<17>: [149 136  99 133  98 108 133 132]
<42>: [ 77 145 118 115 167 130 163  82]
<51>: [130 148 126 169  75 129 148 163]
<54>: [130 148 126 169  80 185 113 188]
diff <17>: [149 136  99 133  98 108 133 131]
7, [132]
diff <51>: [130 148 126 169  75 129 148 162]
7, [163]
diff <51>: [130 148 126 169  75 130 148 163]
5, [129]
diff <17>: [149 136  99 133  98 107 133 132]
5, [108]
diff <42>: [ 77 145 118 115 166 130 163  82]
4, [167]
diff <42>: [ 77 145 119 115 167 130 163  82]
2, [118]

<66>: [125 122 129  87 136 127 118 125 128 157 125 116 145 120 149  94 136 129
 138 136 183 148 144 120 158 144 122 103 143 116 109 139 134 143 132 137
 121 103 151 127 121 143 113 131 150]
<92>: [157  99 148 175  96 146 105 124 139 102 136 146 111 115  96 158 106 132
 131 132 105 117 102 131 105 124 128 153 126 142 124 144 136 140 159 135
 109 134 125 142 121 126 147 156 109]
<18>: [137  98 170 114 123 150 126 136 128 143 125 121 107  95 104 120 123 142
 143 128 128 129 138 128 119 156 142 135 137 160 121 128 111 125 136 130
 131 130 124 121 140 141 123 131 109]
diff <66>: [125 122 129  88 136 127 118 125 128 157 125 116 145 120 149  94 136 129
 138 136 183 148 144 120 158 144 122 103 143 116 109 139 134 143 132 137
 121 103 151 127 121 143 113 131 150]
3, [87]
diff <92>: [157  99 148 175  96 146 105 124 139 102 136 146 111 115  96 157 106 132
 131 132 105 117 102 131 105 124 128 153 126 142 124 144 136 140 159 135
 109 134 125 142 121 126 147 156 109]
15, [158]

<16>: [144 131 155 134 176 159 141 116 131]
<19>: [144 131 155 134 176 132 121 131 130]
<178>: [162 116 134 170 164 173 162 131 103]
<29>: [139 119 155 129 159 150 132 123 131]
<33>: [142 115 148 138 153 152 137 127 123]
<78>: [129  63 164 117 107 136 105 152 145]
<190>: [126 116 169 104 153 138 113 121 146]
<148>: [133 101 168 115 148 145 117 129 135]
<198>: [108 144 157  84 145 113 102 110 162]
<21>: [129  63 164 117 107 136 105 152 123]
<162>: [ 93 152 147  69 124  90  89 110 170]
diff <21>: [129  63 164 117 107 135 105 152 123]
5, [136]
diff <190>: [126 116 169 105 153 138 113 121 146]
3, [104]

<94>: [148 149 123 110 136 141 142 120 128 138]
<34>: [155 157 146 112 138 137 138 120 133 134]
<152>: [141 152 138 132 159 140 154 123 140 152]
<11>: [143 148 154 132 184 148 159 133 152 161]
<113>: [155 143 110 120 134 142 140 146 122 129]
<6>: [119 142 152 139 132 140 107  99 150 147]
diff <113>: [155 143 110 120 134 142 141 146 122 129]
6, [140]
diff <94>: [148 149 123 110 136 141 141 120 128 138]
6, [142]

<156>: [131 131 193 172 163 130 149 160]
<108>: [100 126 121 125  97  69  77 111]
<146>: [128 159 126 123 119 138 143  97]
<47>: [100 126 121 125  97 126 139 109]
<7>: [124 121 116 121 100 154 143 145]
<155>: [100 126 121 125  97 126 139 105]
diff <108>: [ 99 126 121 125  97  69  77 111]
0, [100]
diff <108>: [100 126 120 125  97  69  77 111]
2, [121]
diff <155>: [101 126 121 125  97 126 139 105]
0, [100]

<187>: [135 124 125 138 188]
<140>: [ 95 129 101 133 173]
<24>: [103 134 120 140 145]
<99>: [121 132 121 131 137]
<53>: [114 116 130 133 197]
<73>: [111 116 111 132 198]
<75>: [106 128 104 128 191]
<25>: [101 133 111 127 146]
<160>: [ 91 131  94 140 193]
<189>: [ 97 136 107 137 160]
diff <189>: [ 96 136 107 137 160]
0, [97]
diff <160>: [ 91 131  94 141 193]
3, [140]
diff <25>: [101 133 111 126 146]
3, [127]
diff <73>: [112 116 111 132 198]
0, [111]

<105>: [ 95 118 103 129 120 142 101 121 116 135 139]
<52>: [ 94 143  90 166 126 166 123 156  96 174 169]
<170>: [ 73 184 187 186  89  77  76  71  74 185  88]
<22>: [119 147 149 129 144 100 112 115 143 113 101]
<68>: [100 144 144 102 138 104  97  94 143 140 113]
<87>: [ 75 152 177  92 151  86  80  83 169 174  98]
<166>: [126 136 158 122 121  91 114  80 147 163 100]
<82>: [120 161 139 153  97 102 108  91  92 163 110]
diff <52>: [ 94 143  90 166 125 166 123 156  96 174 169]
4, [126]
diff <52>: [ 93 143  90 166 126 166 123 156  96 174 169]
0, [94]
diff <82>: [120 162 139 153  97 102 108  91  92 163 110]
1, [161]
diff <22>: [119 147 149 129 144 100 112 115 142 113 101]
8, [143]
diff <170>: [ 73 184 187 186  89  77  76  71  74 185  87]
10, [88]
diff <82>: [120 161 139 153  97 102 108  91  92 164 110]
9, [163]

<141>: [119 115 126 127 133 133 129 130 150 132 142 140 148 142]
<13>: [131 123 130 142 139 125 131 121 146 141 124 145 157 150]
<110>: [120 123 137 106 138  94 130 109 140 127 147 132 100 168]
<69>: [125 126 132 109 135 127 132 104 132 124 100  96  75 135]
<102>: [125 135 132 109 135 127 132 104 132 124 100  96  75 135]
<83>: [125 126 132 109 135 127 132 104 132 124 100 126 145 155]
<132>: [131 123 130 142 139 125 131 121  94 132 113 114 108 131]
diff <69>: [125 126 131 109 135 127 132 104 132 124 100  96  75 135]
2, [132]
diff <13>: [131 123 130 142 139 125 131 121 146 141 125 145 157 150]
10, [124]
diff <102>: [125 135 132 109 135 127 132 105 132 124 100  96  75 135]
7, [104]
diff <69>: [125 126 132 109 135 127 132 105 132 124 100  96  75 135]
7, [104]
diff <102>: [125 135 132 109 135 127 132 103 132 124 100  96  75 135]
7, [104]

<111>: [156 145 114  95 144 124 148 139]
<85>: [126 128 126 130 122 132 137 123]
<129>: [146 130 127  94 142  59 133 128]
<119>: [134 129 125 116 130  96 145 123]
diff <111>: [156 144 114  95 144 124 148 139]
1, [145]
diff <119>: [134 129 125 116 130  97 145 123]
5, [96]
diff <85>: [126 128 126 130 122 132 136 123]
6, [137]
diff <85>: [126 128 126 130 122 132 137 124]
7, [123]

<14>: [117 136 128  84 131 127 132 114 118 113]
<72>: [108 130 131  66 132 116 129 102 121 106]
<57>: [112 116 136  95 131 104 131 105 139 126]
<131>: [123 116 134 116 124 117 117 117 136 131]
<114>: [123 125 137 124 133 120 125 123 138 127]
<122>: [134 134 134 147 131 136 123 142 129 133]
diff <131>: [122 116 134 116 124 117 117 117 136 131]
0, [123]
diff <122>: [134 134 134 147 131 136 123 143 129 133]
7, [142]
diff <131>: [123 116 134 115 124 117 117 117 136 131]
3, [116]
diff <57>: [112 116 136  95 131 104 131 105 139 125]
9, [126]
diff <122>: [134 134 134 147 131 136 123 142 129 132]
9, [133]

<5>: [120 103  92 174 186 141 161  86 114 145 120 109 103 168 152 162 173 110
 120 176 168 153 176 171 134 112 176 129 151 176 152 175 167 130 149 121
 138 158 163 170 178 145 105 174 101 116 137 106 138 120 101 124 135 157
 166 159 168 119  99 100]
<44>: [115 125 153 100  88 135 119 142 114 121 148 117 132 115 115 115  97 122
 137  91 115  98  97 107 120 121 100 137 111  97  89 102  90  99 133 154
 108  81 117 112  78 135 162  85 154 118 132 140 102 136 115 111 140 119
 111 122 113 121 134 126]
<137>: [129 102  82 148 115 102 110  89 112 123  65 101 116 107  87 107  95 107
  76  87 117 106 151 119  91 115 144  88 125 149 172 138 171 104 115 100
 147 159 104 112 148  89  83 115  61 107  91  86 142  87 126 128  91  81
 118 100 103  99  96 102]
<90>: [125 121 104 139 149 119 130 109 133 127 113 131 113 132 135 133 149 121
 118 151 131 140 142 138 132 121 140 119 132 142 142 139 143 143 117 102
 129 153 133 136 152 121  99 150 109 132 122 117 134 120 128 128 115 134
 135 129 136 130 114 125]
diff <44>: [115 125 153 100  88 135 119 142 114 121 148 117 132 115 115 115  97 122
 137  91 115  98  97 107 120 121 100 137 111  97  89 102  90  99 133 154
 108  81 117 112  78 135 162  85 154 118 132 140 102 136 115 111 140 118
 111 122 113 121 134 126]
53, [119]
diff <90>: [125 121 104 139 149 119 130 109 133 127 113 131 113 132 135 133 149 121
 118 151 131 140 142 138 132 121 140 119 132 142 142 139 143 143 117 102
 129 153 133 136 152 121  99 150 109 132 122 117 134 121 128 128 115 134
 135 129 136 130 114 125]
49, [120]
diff <5>: [120 103  92 174 186 141 161  86 114 145 120 109 103 168 152 162 173 110
 120 176 168 153 176 171 134 112 176 129 151 176 152 175 167 130 149 121
 138 158 163 170 178 145 105 174 101 116 138 106 138 120 101 124 135 157
 166 159 168 119  99 100]
46, [137]
diff <44>: [115 125 153 100  88 135 119 142 114 121 148 117 132 115 115 115  97 122
 137  91 115  98  97 107 120 121 100 137 111  97  89 102  90  99 133 154
 108  81 117 112  78 134 162  85 154 118 132 140 102 136 115 111 140 119
 111 122 113 121 134 126]
41, [135]
diff <90>: [125 121 104 139 149 119 130 109 133 127 113 131 113 132 135 133 149 121
 118 150 131 140 142 138 132 121 140 119 132 142 142 139 143 143 117 102
 129 153 133 136 152 121  99 150 109 132 122 117 134 120 128 128 115 134
 135 129 136 130 114 125]
19, [151]
diff <5>: [120 103  92 174 186 141 161  86 114 145 120 109 103 168 152 162 173 110
 120 176 168 153 176 171 134 112 176 129 151 176 152 175 167 130 149 121
 138 158 163 170 178 145 105 174 101 116 137 106 138 119 101 124 135 157
 166 159 168 119  99 100]
49, [120]
diff <5>: [120 103  92 174 186 141 161  86 114 145 120 109 103 168 152 162 173 110
 120 176 168 153 176 171 134 112 176 129 151 176 152 175 167 130 149 121
 138 158 163 170 178 145 104 174 101 116 137 106 138 120 101 124 135 157
 166 159 168 119  99 100]
42, [105]

<97>: [ 75  83 115 114]
<23>: [ 70 116  98 111]
<117>: [ 70 116  64 111]
<63>: [ 75 126 115 114]
diff <23>: [ 70 117  98 111]
1, [116]
diff <23>: [ 70 116  97 111]
2, [98]
diff <117>: [ 70 116  65 111]
2, [64]
diff <97>: [ 76  83 115 114]
0, [75]
diff <63>: [ 74 126 115 114]
0, [75]

<120>: [104 127 142 104 113 124 138 105 140  61 143 167  90]
<149>: [114  98 109 176 161 118 116 103 118 180  73 111 147]
<177>: [104  98 109 177 160 118 116  94 117 175  77 126 135]
<64>: [166 163 134  80 105 144 130 170 123  95 185 112 141]
<28>: [168 164 131  88 102 138 139 174 129 100 182 116 145]
<135>: [103  98 113 175 148 118 117  92 124 154  72 141 110]
<67>: [151 163 147  80  98 145 145 163 138  78 184 139 113]
<123>: [132 148 146  92 103 132 145 126 146  62 165 163  91]
<36>: [137 147 143  84  98 132 142 131 146  61 174 154  92]
diff <123>: [132 148 146  91 103 132 145 126 146  62 165 163  91]
3, [92]
diff <36>: [137 147 143  84  98 132 142 131 146  61 174 154  93]
12, [92]

<86>: [109  84 135 139 122 192 121  98]
<125>: [ 98 152 127 135 137  68 148 197]
<10>: [ 98 152 127 135 137  59 165 202]
diff <10>: [ 99 152 127 135 137  59 165 202]
0, [98]
diff <86>: [109  84 135 139 122 192 121  99]
7, [98]
diff <86>: [109  84 135 139 122 193 121  98]
5, [192]
diff <125>: [ 98 152 127 136 137  68 148 197]
3, [135]

<109>: [129 157  98 158  92  90 140 168 133 117 154  86 130 137 121 147 118  90
 146  99 149 135 167 108  78 142 115 131 133 138 115 140 122 105 113 122
 167 146 125 117 131 133 118]
<142>: [193 151 154 127 152 139 111 156 121 175 137 151 122  96 148 136 144 109
  93 110 124 113 126 159 110  95 108 147 155 152 123 110 115  78 114 150
 132 168 162 119 123 122 133]
<150>: [133 151 127 118 131 112 139 135 117 131 157 134 123 157 111 149 132 119
 116 121 139 122 133 100 120 119 125 133 109 134 158 114 115 154 141 126
 120 120 119 145 106 147 112]
<49>: [140 136 104 124 135 154 125 142 112 133 120 152 125 124 128 134 114 107
 121 143 120 110 134 156 141 125 149 123 115 141 148 137 127 131 109 122
 104 147 109 120 112 153 128]
<158>: [132 140 124 126 106 111 124 158 120 131 131 130 126 128 114 124 129 116
 137 150 136 115 134 119 112 123 129 113 136 138 121 125 113 125 142 130
 143 119 104 138 136 128 130]
<118>: [122 134 120 127 130 132 121 132 116 128 111 128 138 100 141 128 128 117
 117 127 127 125 134 139 128 130 132 119 123 119 127 119 136 133 129 144
 126 123 126 111 122 128 127]
diff <49>: [140 136 104 124 135 154 125 142 112 133 120 152 125 124 128 134 114 107
 121 143 120 110 134 156 141 125 149 123 115 141 148 137 127 131 109 122
 104 147 109 120 112 153 129]
42, [128]
diff <118>: [122 134 120 127 130 132 121 132 116 128 111 128 138 100 141 128 128 117
 117 127 127 125 134 139 128 130 133 119 123 119 127 119 136 133 129 144
 126 123 126 111 122 128 127]
26, [132]
diff <118>: [122 134 120 127 130 132 121 132 116 128 111 128 139 100 141 128 128 117
 117 127 127 125 134 139 128 130 132 119 123 119 127 119 136 133 129 144
 126 123 126 111 122 128 127]
12, [138]
diff <142>: [193 151 154 127 152 139 111 156 121 175 137 151 122  95 148 136 144 109
  93 110 124 113 126 159 110  95 108 147 155 152 123 110 115  78 114 150
 132 168 162 119 123 122 133]
13, [96]
diff <150>: [133 151 127 118 131 112 139 135 117 131 157 134 123 157 111 149 132 119
 116 121 139 122 133 100 120 119 125 133 110 134 158 114 115 154 141 126
 120 120 119 145 106 147 112]
28, [109]
diff <158>: [132 140 124 126 106 111 124 158 120 131 131 130 126 128 114 124 129 116
 137 150 136 115 134 119 112 123 129 113 136 138 121 125 113 124 142 130
 143 119 104 138 136 128 130]
33, [125]

<88>: [ 80 131 164 116 128 100 152 106 136]
<45>: [ 81 132 163 117 128 100 152 108 135]
<107>: [127 136 147 130 118 148 140 106 172]
<3>: [178 143 104 144 174 124 126 134 156]
<2>: [116 126  79 118 110  73 133 103 106]
diff <2>: [116 126  79 118 110  74 133 103 106]
5, [73]
diff <88>: [ 80 131 164 115 128 100 152 106 136]
3, [116]
diff <88>: [ 80 131 164 116 128 100 152 107 136]
7, [106]
diff <107>: [127 136 147 130 118 148 141 106 172]
6, [140]

